-117 -87 -284 367 -192 -29 -182 209 103 -16
47 32 309 -369 389 -472 127 449 -235 339
-103 -371 -178 393 309 -366 -381 445 362 309
:
47 32 309 -369 389 -472 127 449 -235 339
-117 -87 -284 367 -192 -29 -182 209 103 -16
-103 -371 -178 393 309 -366 -381 445 362 309

298 -335 516 -256 -148 455 -211
462 383 -185 -53 222 -46 -371
494 38 -401 520 -139 446 78
391 300 122 232 -239 -456 -501
145 30 -118 28 447 277 -66
-391 -211 -44 191 111 117 21
-535 -173 321 279 -478 -448 -150
197 -421 -330 12 -518 -487 -451
:
462 383 -185 -53 222 -46 -371
391 300 122 232 -239 -456 -501
494 38 -401 520 -139 446 78
145 30 -118 28 447 277 -66
-535 -173 321 279 -478 -448 -150
-391 -211 -44 191 111 117 21
298 -335 516 -256 -148 455 -211
197 -421 -330 12 -518 -487 -451

-153 -126 371 -484 120 -386 -128 24 -429 -213 46 1 111 85 -10
-35 211 -434 564 59 253 94 -134 -56 175 -20 -69 77 20 -101
:
-35 211 -434 564 59 253 94 -134 -56 175 -20 -69 77 20 -101
-153 -126 371 -484 120 -386 -128 24 -429 -213 46 1 111 85 -10

487 -362 202 167
-425 -127 -63 -381
-579 411 565 535
-445 393 -572 23
514 -503 -570 -375
-356 306 -263 287
:
-579 411 565 535
-445 393 -572 23
-356 306 -263 287
-425 -127 -63 -381
487 -362 202 167
514 -503 -570 -375

252 308 -119 -97 -33 -159 -158 98 -93 -66
36 -91 155 208 -43 -8 -42 -303 -53 434
-3 -291 50 189 264 225 -193 76 119 44
-58 -200 205 42 -20 -7 281 -287 227 -122
110 -52 4 -254 -151 12 232 239 -2 -261
-96 -165 218 137 264 -1 -77 198 -22 -61
-156 -201 154 108 461 -295 212 129 332 13
:
252 308 -119 -97 -33 -159 -158 98 -93 -66
110 -52 4 -254 -151 12 232 239 -2 -261
36 -91 155 208 -43 -8 -42 -303 -53 434
-96 -165 218 137 264 -1 -77 198 -22 -61
-58 -200 205 42 -20 -7 281 -287 227 -122
-156 -201 154 108 461 -295 212 129 332 13
-3 -291 50 189 264 225 -193 76 119 44

-115 54 -230 -197 169 119 333 311 289 -49 92
-255 75 86 106 -10 43 -198 -517 82 -64 26
-29 397 -206 -49 293 -232 -234 -150 12 -2 115
318 -305 178 335 -283 27 -47 51 -297 -374 9
-580 -406 329 56 -438 -131 277 45 -141 505 -73
:
-29 397 -206 -49 293 -232 -234 -150 12 -2 115
-255 75 86 106 -10 43 -198 -517 82 -64 26
-115 54 -230 -197 169 119 333 311 289 -49 92
318 -305 178 335 -283 27 -47 51 -297 -374 9
-580 -406 329 56 -438 -131 277 45 -141 505 -73

72 245 36 34 108 16 -158 96 -130
150 -40 -49 42 162 -104 412 -245 430
-97 -16 27 12 -74 24 -113 10 88
308 108 -115 -80 61 -28 -289 34 -141
-93 142 -3 119 163 65 191 -71 157
-267 -61 20 21 193 -121 -151 75 -157
-32 12 14 92 -172 149 -22 -142 191
93 338 -39 18 -240 -66 246 169 -127
28 65 15 -15 -223 -78 120 5 33
:
93 338 -39 18 -240 -66 246 169 -127
72 245 36 34 108 16 -158 96 -130
-93 142 -3 119 163 65 191 -71 157
308 108 -115 -80 61 -28 -289 34 -141
28 65 15 -15 -223 -78 120 5 33
-32 12 14 92 -172 149 -22 -142 191
-97 -16 27 12 -74 24 -113 10 88
150 -40 -49 42 162 -104 412 -245 430
-267 -61 20 21 193 -121 -151 75 -157
---
-565 -114 -26 -71 72 -143 -244 -33 -527
-362 -126 -115 -40 -52 -169 -280 -43 -483
342 -120 -411 61 -445 -219 -415 -74 -334
-80 -123 -236 5 -192 -175 -345 -59 -430
-244 -287 43 -74 -386 -179 -257 182 -118
-264 -258 34 -72 -346 -178 -263 158 -159
-246 -280 39 -76 -387 -179 -255 187 -117
-512 -143 -7 -69 -11 -151 -247 3 -453
100 -114 -307 21 -293 -190 -379 -70 -396
:
-565 -362 342 -80 -244 -264 -246 -512 100
-114 -126 -120 -123 -287 -258 -280 -143 -114
-26 -115 -411 -236 43 34 39 -7 -307
-71 -40 61 5 -74 -72 -76 -69 21
72 -52 -445 -192 -386 -346 -387 -11 -293
-143 -169 -219 -175 -179 -178 -179 -151 -190
-244 -280 -415 -345 -257 -263 -255 -247 -379
-33 -43 -74 -59 182 158 187 3 -70
-527 -483 -334 -430 -118 -159 -117 -453 -396

293 117 -54 -418 103
277 -287 -38 93 -187
282 42 -27 -275 265
409 -119 -73 -156 -209
:
293 277 282 409
117 -287 42 -119
-54 -38 -27 -73
-418 93 -275 -156
103 -187 265 -209

-478 -293
501 -332
:
-478 501
-293 -332

-379 163 -469 -349 58 -566 235 -347
171 -122 -86 497 -84 4 70 117
-34 -91 62 83 -72 -36 -60 -42
-28 -98 68 85 -75 -28 -65 -35
209 -261 298 -16 245 -149 329 198
:
-379 171 -34 -28 209
163 -122 -91 -98 -261
-469 -86 62 68 298
-349 497 83 85 -16
58 -84 -72 -75 245
-566 4 -36 -28 -149
235 70 -60 -65 329
-347 117 -42 -35 198

-126 -192 92 123 -78 -160 -26 -240 77 183 -94 -26 -37
-126 -192 33 123 -78 -45 -559 -144 37 -55 -94 -26 -155
-126 -192 92 123 -261 -142 180 -144 -105 -55 -49 -26 -37
-126 -192 92 123 -122 -142 419 -144 77 -55 -227 -26 -37
148 -192 92 123 120 148 180 -144 194 -88 69 -26 -32
-292 -192 92 27 -78 -142 160 238 77 -121 -94 8 -37
92 109 6 481 -78 -142 391 -144 139 -55 318 -26 -37
:
-126 -126 -126 -126 148 -292 92
-192 -192 -192 -192 -192 -192 109
92 33 92 92 92 92 6
123 123 123 123 123 27 481
-78 -78 -261 -122 120 -78 -78
-160 -45 -142 -142 148 -142 -142
-26 -559 180 419 180 160 391
-240 -144 -144 -144 -144 238 -144
77 37 -105 77 194 77 139
183 -55 -55 -55 -88 -121 -55
-94 -94 -49 -227 69 -94 318
-26 -26 -26 -26 -26 8 -26
-37 -155 -37 -37 -32 -37 -37

-1 15 -158 105 1 239 300 6 72 47
-363 19 385 -562 65 298 255 -25 -2 -38
-346 -92 196 526 -52 -52 -64 1 41 93
:
-1 -363 -346
15 19 -92
-158 385 196
105 -562 526
1 65 -52
239 298 -52
300 255 -64
6 -25 1
72 -2 41
47 -38 93

495 143 17 -27
-289 -117 228 -120
-369 130 -144 312
211 398 51 -245
:
495 -289 -369 211
143 -117 130 398
17 228 -144 51
-27 -120 312 -245

30 -202 194 -420 -31 76 -108 235 291 65 374 169 -264
10 17 3 159 47 -27 1 -23 -299 -275 -36 94 29
:
30 10
-202 17
194 3
-420 159
-31 47
76 -27
-108 1
235 -23
291 -299
65 -275
374 -36
169 94
-264 29

-207 107 10 -70 -120 50
33 113 82 -113 -1 213
-258 43 -146 -67 -47 -124
-68 -371 215 166 -230 88
-469 -25 -29 -121 -196 -3
-6 -140 -22 147 50 -195
264 38 18 -42 200 -88
:
-207 33 -258 -68 -469 -6 264
107 113 43 -371 -25 -140 38
10 82 -146 215 -29 -22 18
-70 -113 -67 166 -121 147 -42
-120 -1 -47 -230 -196 50 200
50 213 -124 88 -3 -195 -88
